Below are the code and all the weights of a small trained network. Each question names an input and a class and asks about switching units off, where a switched-off unit gives its printed mean instead of its output.

import numpy as np


def w(rows, s, z=0):
    codes = np.array(rows[::2]) - 128.0
    scale = np.full(codes.shape[1], s)
    scale[-1] = z or s
    return codes * scale


def norm(h):
    return h / np.sqrt((h * h).mean(-1, keepdims=True) + 1e-5)


def f(y):
    return y / 2 * (1 + np.tanh(0.7978845608 * (y + 0.044715 * y**3)))


def log_softmax(a):
    a = a - a.max(-1, keepdims=True)
    return a - np.log(np.exp(a).sum(-1, keepdims=True))


def net(x, mask):
    res = np.array(x, float).reshape(1, 4) / 4 @ E
    u = 0
    for l in range(3):
        y = f(norm(res) @ A[l][:, :-1].T + A[l][:, -1])
        res = res + np.where(mask[u : u + 9], y, B[l][:, -1]) @ B[l][:, :-1]
        u += 9
    return log_softmax(norm(res)[-1] @ U[:, :-1].T + U[:, -1])


A, B = {}, {}
E = w([
[80,251,28,78,80,232],'x0',
[147,230,242,57,67,42],'x1',
[100,219,166,254,187,15],'x2',
[199,203,61,78,254,239],'x3',
],0.0067)
A[0] = w([
[1,144,14,229,116,151,79],'0.n0',
[74,221,188,110,109,97,159],'0.n1',
[59,221,100,58,56,176,130],'0.n2',
[106,241,74,119,81,193,113],'0.n3',
[85,251,169,67,86,99,34],'0.n4',
[115,233,200,200,154,122,12],'0.n5',
[170,195,252,26,99,160,80],'0.n6',
[159,184,20,159,179,153,96],'0.n7',
[60,195,147,200,159,86,1],'0.n8',
],0.0094,0.0082)
B[0] = w([
[143,133,175,237,175,85,233],'0.n0',
[197,127,131,148,122,81,223],'0.n1',
[98,64,46,100,98,146,255],'0.n2',
[31,95,97,134,131,123,242],'0.n3',
[254,137,173,177,91,129,177],'0.n4',
[176,225,144,121,141,148,155],'0.n5',
[162,141,73,113,93,106,200],'0.n6',
[94,184,85,166,112,143,212],'0.n7',
[156,174,107,112,174,115,147],'0.n8',
],0.014,0.0061)
A[1] = w([
[102,93,119,175,103,85,91],'1.n0',
[97,183,157,154,205,112,137],'1.n1',
[116,126,78,151,168,185,118],'1.n2',
[110,225,97,60,121,188,67],'1.n3',
[121,75,88,80,125,175,53],'1.n4',
[172,118,45,192,154,150,46],'1.n5',
[57,218,109,64,152,179,98],'1.n6',
[160,98,151,125,173,247,97],'1.n7',
[95,116,108,148,91,86,2],'1.n8',
],0.015,0.0075)
B[1] = w([
[95,147,142,147,160,85,228],'1.n0',
[133,60,46,42,68,121,244],'1.n1',
[116,171,76,118,239,114,253],'1.n2',
[176,93,40,27,104,161,185],'1.n3',
[65,139,212,59,110,220,213],'1.n4',
[94,162,112,170,255,91,240],'1.n5',
[144,216,88,24,52,111,196],'1.n6',
[232,83,166,216,214,208,177],'1.n7',
[133,181,159,141,177,153,131],'1.n8',
],0.0095,0.0054)
A[2] = w([
[159,109,138,92,140,138,179],'2.n0',
[95,90,135,90,104,205,43],'2.n1',
[178,251,130,179,121,147,22],'2.n2',
[168,77,68,132,107,122,47],'2.n3',
[66,135,111,124,85,119,29],'2.n4',
[109,104,232,153,154,145,106],'2.n5',
[124,130,98,194,117,152,129],'2.n6',
[171,108,152,141,129,133,1],'2.n7',
[165,116,166,137,98,147,12],'2.n8',
],0.017,0.0044)
B[2] = w([
[166,102,87,223,123,142,217],'2.n0',
[81,157,107,124,67,222,248],'2.n1',
[99,177,180,7,220,183,251],'2.n2',
[139,147,170,228,135,139,223],'2.n3',
[61,152,123,167,147,119,178],'2.n4',
[92,101,182,187,58,142,229],'2.n5',
[90,193,212,83,148,111,253],'2.n6',
[119,143,105,102,102,137,132],'2.n7',
[159,106,81,98,125,138,141],'2.n8',
],0.011,0.0034)
U = w([
[157,139,31,48,174,184,59],'0',
[201,196,175,61,191,78,121],'1',
[47,119,83,198,246,145,184],'2',
[113,68,121,71,132,119,1],'3',
[232,91,99,133,49,34,174],'4',
[134,25,126,162,55,240,181],'5',
[33,134,2,15,105,195,163],'6',
[55,35,197,214,87,47,126],'7',
],0.018,0.0096)

Each question gives the input, the list of numbers given to net, and the class t.
The units are the neurons (one row each of A and B). Each row of codes is followed by its name. A weight is (code - 128) times the scale printed after its matrix; where a second scale follows, it is the last column's (A, B and U).
mask holds one flag per neuron, layer by layer. A switched-off neuron (its flag False) gives its mean, the last column of its row in B, instead of its output. The means were averaged over made-up inputs and are rounded, as every weight is.
A unit's drop is (log p(t) with every unit on - log p(t) with that unit switched off) / (log p(t) with every unit on - log p(t) with every unit switched off).
The circuit of an input: a set's keep is (log p(t) with only the set's units on - log p(t) with every unit switched off) / (log p(t) with every unit on - log p(t) with every unit switched off). Starting from the 12 units with the biggest drops (on a tie, the unit counted first), units are removed one at a time, each time the one whose removal leaves the highest keep (on an exact tie, the one counted first), for as long as the keep stays at least 0.8.
circuit, biggest first: the units of the circuit, biggest drop first
unit that matters most: the unit with the biggest drop
k most important neurons: the k neurons with the biggest drops, biggest first
top k neurons in layer l: the k neurons of layer l with the biggest drops, biggest first
drop when u is switched off: that unit's drop, to one decimal
input [5,2,-3,-4], class 5: circuit, biggest first : [0.n4 2.n3]
input [-2,-3,6,4], class 1: circuit, biggest first : [0.n3 2.n2]
input [-5,-5,-4,-2], class 5: unit that matters most : 0.n0
input [7,3,-1,-8], class 7: 2 most important neurons : [0.n2 0.n3]
input [-8,-5,-5,-5], class 5: top 2 neurons in layer 2 : [2.n1 2.n6]
input [-3,3,1,0], class 1: 4 most important neurons : [0.n2 1.n1 2.n2 0.n3]
input [6,6,6,6], class 0: circuit, biggest first : [0.n4 0.n2]
input [4,7,-4,1], class 4: 2 most important neurons : [0.n4 0.n6]
input [0,-4,-4,0], class 2: 3 most important neurons : [1.n2 1.n5 0.n2]
input [3,-8,4,-5], class 7: top 2 neurons in layer 0 : [0.n0 0.n2]
input [-1,-2,-5,1], class 5: 2 most important neurons : [0.n0 1.n7]
input [-3,1,-1,2], class 5: 3 most important neurons : [0.n7 0.n0 0.n1]
input [8,7,0,-2], class 4: top 2 neurons in layer 0 : [0.n4 0.n1]
input [2,-2,2,6], class 6: unit that matters most : 1.n6
input [-2,2,-8,-6], class 5: 2 most important neurons : [0.n0 1.n6]
input [-3,1,6,-4], class 4: 2 most important neurons : [1.n1 0.n3]
input [4,5,3,-1], class 4: top 2 neurons in layer 1 : [1.n2 1.n4]
input [-6,-8,0,-3], class 7: top 2 neurons in layer 0 : [0.n7 0.n2]
input [8,-6,-2,-1], class 2: drop when 0.n0 is switched off : 1.2
input [7,-6,-4,-4], class 2: drop when 0.n0 is switched off : 1.0
input [-1,6,-3,-4], class 4: drop when 1.n1 is switched off : 0.0
input [2,3,7,-3], class 1: unit that matters most : 2.n2
